Below are the code and all the weights of a small trained network. Each question names an input and a class and asks about switching units off, where a switched-off unit gives its printed mean instead of its output.

import numpy as np


def w(rows, s, z=0):
    codes = np.array(rows[::2]) - 128.0
    scale = np.full(codes.shape[1], s)
    scale[-1] = z or s
    return codes * scale


def f(y):
    return np.maximum(y, 0)


def log_softmax(a):
    a = a - a.max(-1, keepdims=True)
    return a - np.log(np.exp(a).sum(-1, keepdims=True))


def net(x, mask):
    res = np.array(x, float).reshape(1, 6) / 4 @ E
    y = f(res @ A[0][:, :-1].T + A[0][:, -1])
    res = res + np.where(mask, y, B[0][:, -1]) @ B[0][:, :-1]
    return log_softmax(res[-1] @ U[:, :-1].T + U[:, -1])


A, B = {}, {}
E = w([
[206,109,150,111,195],'x0',
[128,130,127,127,126],'x1',
[181,255,162,176,111],'x2',
[176,138,15,176,104],'x3',
[130,156,88,154,144],'x4',
[94,181,107,152,183],'x5',
],0.0099)
A[0] = w([
[98,187,137,131,36,37],'n1',
[25,110,82,188,46,139],'n2',
[42,81,54,112,169,38],'n3',
[204,56,156,110,171,218],'n4',
[95,93,110,126,153,47],'n5',
[38,74,146,59,207,120],'n6',
[110,135,75,147,219,161],'n7',
[126,108,126,129,38,190],'n8',
[41,186,139,58,96,167],'n9',
[84,132,125,146,59,41],'n10',
[116,197,20,153,88,171],'n11',
[90,181,91,118,80,88],'n12',
[76,141,142,140,96,95],'n13',
[166,112,142,130,222,122],'n14',
[171,127,59,103,103,194],'n15',
[50,106,110,175,117,62],'n16',
[135,172,232,140,123,159],'n17',
[139,104,226,58,119,204],'n18',
[183,114,110,87,67,210],'n19',
[59,194,71,111,224,214],'n20',
[156,204,187,230,117,99],'n21',
[117,55,104,85,132,81],'n22',
[164,134,203,124,126,181],'n23',
[89,130,162,140,155,254],'n24',
[102,187,94,129,97,201],'n25',
[69,142,102,101,74,49],'n26',
[247,105,125,55,117,131],'n27',
[129,167,63,93,211,167],'n28',
[139,146,114,153,76,142],'n29',
],0.011,0.004)
B[0] = w([
[179,112,144,197,188,187],'n1',
[162,172,172,90,174,227],'n2',
[140,74,154,179,150,196],'n3',
[102,150,150,98,146,224],'n4',
[122,28,135,183,174,154],'n5',
[190,151,38,201,94,226],'n6',
[62,138,128,132,129,193],'n7',
[97,161,169,113,121,189],'n8',
[162,139,124,67,131,196],'n9',
[180,157,177,140,194,162],'n10',
[145,83,137,66,139,255],'n11',
[178,112,99,135,142,179],'n12',
[228,198,112,81,215,159],'n13',
[255,170,195,56,145,183],'n14',
[125,164,47,71,84,202],'n15',
[183,153,134,152,152,167],'n16',
[175,70,72,132,91,219],'n17',
[102,146,114,113,104,239],'n18',
[72,197,140,115,64,192],'n19',
[50,167,123,122,119,221],'n20',
[132,43,112,218,91,238],'n21',
[133,159,114,233,156,195],'n22',
[113,101,77,151,83,199],'n23',
[89,201,44,65,65,190],'n24',
[83,115,123,108,128,206],'n25',
[157,153,140,128,168,163],'n26',
[126,194,202,152,123,200],'n27',
[97,150,126,121,147,194],'n28',
[97,167,122,151,123,176],'n29',
],0.0062,0.0096)
U = w([
[135,144,57,79,79,153],'0',
[183,180,209,124,202,2],'1',
[136,70,115,246,117,15],'2',
[102,151,113,107,106,248],'3',
[83,152,102,108,92,166],'4',
[50,189,157,138,101,158],'5',
],0.013,0.0035)

Each question gives the input, the list of numbers given to net, and the class t.
The units are the neurons (one row each of A and B). Each row of codes is followed by its name. A weight is (code - 128) times the scale printed after its matrix; where a second scale follows, it is the last column's (A, B and U).
mask holds one flag per neuron, in row order. A switched-off neuron (its flag False) gives its mean, the last column of its row in B, instead of its output. The means were averaged over made-up inputs and are rounded, as every weight is.
A unit's drop is (log p(t) with every unit on - log p(t) with that unit switched off) / (log p(t) with every unit on - log p(t) with every unit switched off).
The circuit of an input: a set's keep is (log p(t) with only the set's units on - log p(t) with every unit switched off) / (log p(t) with every unit on - log p(t) with every unit switched off). Starting from the 12 units with the biggest drops (on a tie, the unit counted first), units are removed one at a time, each time the one whose removal leaves the highest keep (on an exact tie, the one counted first), for as long as the keep stays at least 0.8.
units of the circuit, in order: the units of the circuit, biggest drop first
k most important neurons: the k neurons with the biggest drops, biggest first
drop of u: that unit's drop, to one decimal
input [5,7,3,-8,1,-8], class 0: units of the circuit, in order -> [n17; n23]
input [-8,-5,8,-6,-4,3], class 1: units of the circuit, in order -> [n1]
input [-4,-2,8,-5,3,5], class 2: 2 most important neurons -> [n21; n1]
input [1,5,-5,-4,-3,5], class 2: 2 most important neurons -> [n6; n3]
input [8,-4,-6,-8,-4,5], class 0: units of the circuit, in order -> [n6; n24]
input [0,-3,0,-5,-5,-5], class 0: 2 most important neurons -> [n17; n6]
input [6,4,5,4,-4,8], class 5: units of the circuit, in order -> [n20; n7]
input [6,3,-6,-6,0,-8], class 5: 3 most important neurons -> [n27; n4; n18]
input [-8,5,6,-5,1,3], class 1: units of the circuit, in order -> [n1; n13]
input [2,-3,1,-5,8,6], class 4: units of the circuit, in order -> [n24; n2]
input [-6,-5,-7,-5,-4,7], class 2: 4 most important neurons -> [n6; n3; n5; n22]
input [-6,6,3,-4,-5,-3], class 1: 3 most important neurons -> [n1; n13; n10]
input [-8,7,4,7,2,-3], class 1: units of the circuit, in order -> [n2; n1; n10]
input [-5,-8,-8,6,-2,-1], class 2: 2 most important neurons -> [n3; n22]
input [6,-6,7,4,-1,8], class 5: units of the circuit, in order -> [n20]
input [-1,-7,-8,-8,-6,2], class 0: 4 most important neurons -> [n24; n21; n18; n9]
input [-6,1,-8,3,-5,-7], class 2: 2 most important neurons -> [n22; n3]
input [-7,3,4,5,6,3], class 1: 2 most important neurons -> [n2; n1]
input [-7,8,8,2,-4,-4], class 2: 4 most important neurons -> [n21; n1; n14; n17]
input [3,5,-8,-5,2,3], class 2: 3 most important neurons -> [n6; n3; n22]
input [4,5,-8,-3,-5,-8], class 2: units of the circuit, in order -> [n22]
input [-8,3,0,-4,7,7], class 1: 2 most important neurons -> [n2; n13]
input [4,-1,6,-2,-3,-8], class 5: 2 most important neurons -> [n27; n19]
input [4,-1,6,-8,2,3], class 0: drop of n17 -> 0.2
input [-6,2,-7,2,2,7], class 2: drop of n13 -> -0.2
input [0,-5,-6,7,-3,-8], class 5: drop of n19 -> 0.2
input [-1,0,-7,-5,-5,0], class 2: drop of n5 -> 0.2
